Below are the code and all the weights of a small trained network. Each question names an input and a class and asks about switching units off, where a switched-off unit gives its printed mean instead of its output.

import numpy as np


def w(rows, s, z=0):
    codes = np.array(rows[::2]) - 128.0
    scale = np.full(codes.shape[1], s)
    scale[-1] = z or s
    return codes * scale


def f(y):
    return np.maximum(y, 0)


def log_softmax(a):
    a = a - a.max(-1, keepdims=True)
    return a - np.log(np.exp(a).sum(-1, keepdims=True))


def net(x, mask):
    res = np.array(x, float).reshape(1, 2) / 4 @ E
    y = f(res @ A[0][:, :-1].T + A[0][:, -1])
    res = res + np.where(mask, y, B[0][:, -1]) @ B[0][:, :-1]
    return log_softmax(res[-1] @ U[:, :-1].T + U[:, -1])


A, B = {}, {}
E = w([
[84,136,137,174,95,186,2,83,111,151,146,69],'x0',
[179,243,215,174,118,161,132,93,192,119,125,201],'x1',
],0.019)
A[0] = w([
[130,179,123,140,130,243,57,120,170,170,168,117,181],'n0',
[26,80,93,179,73,115,39,148,12,144,219,47,171],'n1',
[226,254,210,151,71,165,81,90,218,124,119,222,160],'n2',
[135,150,24,163,108,111,157,118,168,150,222,152,75],'n3',
[89,160,76,153,123,127,131,163,185,120,91,118,99],'n4',
[140,75,89,74,142,25,128,226,106,113,86,147,254],'n5',
],0.0076,0.0026)
B[0] = w([
[52,98,148,133,75,155,55,133,157,220,33,110,194],'n0',
[76,129,219,38,171,148,133,146,39,75,208,185,233],'n1',
[178,171,108,55,192,220,182,190,133,176,98,146,252],'n2',
[69,238,206,146,139,157,103,62,125,162,126,119,133],'n3',
[87,124,145,170,109,115,161,126,104,147,73,165,128],'n4',
[158,93,201,162,255,218,75,212,50,99,129,147,190],'n5',
],0.0099,0.027)
U = w([
[204,65,149,145,97,142,94,129,153,46,154,115,152],'0',
[135,161,61,219,115,61,127,119,179,92,180,83,16],'1',
[125,99,93,153,77,31,172,102,187,109,145,99,12],'2',
[212,135,76,191,77,52,136,64,98,49,149,125,5],'3',
[135,113,26,202,60,89,102,79,168,35,139,119,4],'4',
[84,76,179,106,27,88,54,58,109,103,136,93,151],'5',
[148,108,98,126,64,159,93,159,240,159,48,97,134],'6',
[175,115,169,88,215,163,142,254,90,104,207,180,160],'7',
],0.009,0.0036)

Each question gives the input, the list of numbers given to net, and the class t.
The units are the neurons (one row each of A and B). Each row of codes is followed by its name. A weight is (code - 128) times the scale printed after its matrix; where a second scale follows, it is the last column's (A, B and U).
mask holds one flag per neuron, in row order. A switched-off neuron (its flag False) gives its mean, the last column of its row in B, instead of its output. The means were averaged over made-up inputs and are rounded, as every weight is.
A unit's drop is (log p(t) with every unit on - log p(t) with that unit switched off) / (log p(t) with every unit on - log p(t) with every unit switched off).
The circuit of an input: a set's keep is (log p(t) with only the set's units on - log p(t) with every unit switched off) / (log p(t) with every unit on - log p(t) with every unit switched off). Starting from all 6 units, units are removed one at a time, each time the one whose removal leaves the highest keep (on an exact tie, the one counted first), for as long as the keep stays at least 0.8.
circuit, biggest first: the units of the circuit, biggest drop first
top k neurons: the k neurons with the biggest drops, biggest first
drop of u: that unit's drop, to one decimal
input [3,5], class 6: circuit, biggest first	[n1]
input [3,6], class 6: top 2 neurons	[n1, n0]
input [2,4], class 6: top 3 neurons	[n1, n5, n0]
input [8,5], class 6: top 2 neurons	[n0, n5]
input [8,-1], class 5: top 2 neurons	[n2, n0]
input [8,1], class 5: top 2 neurons	[n0, n5]
input [1,0], class 5: top 3 neurons	[n2, n5, n1]
input [6,1], class 5: top 2 neurons	[n0, n5]
input [6,8], class 6: top 2 neurons	[n0, n1]
input [4,-1], class 5: top 2 neurons	[n2, n5]
input [6,-1], class 5: top 3 neurons	[n2, n5, n0]
input [1,1], class 6: top 2 neurons	[n1, n5]
input [4,0], class 5: top 2 neurons	[n2, n5]
input [8,6], class 6: circuit, biggest first	[n0]
input [3,2], class 6: top 2 neurons	[n1, n5]
input [7,-1], class 5: drop of n3	0.0
input [6,5], class 6: drop of n0	0.4
input [4,8], class 6: drop of n1	0.4
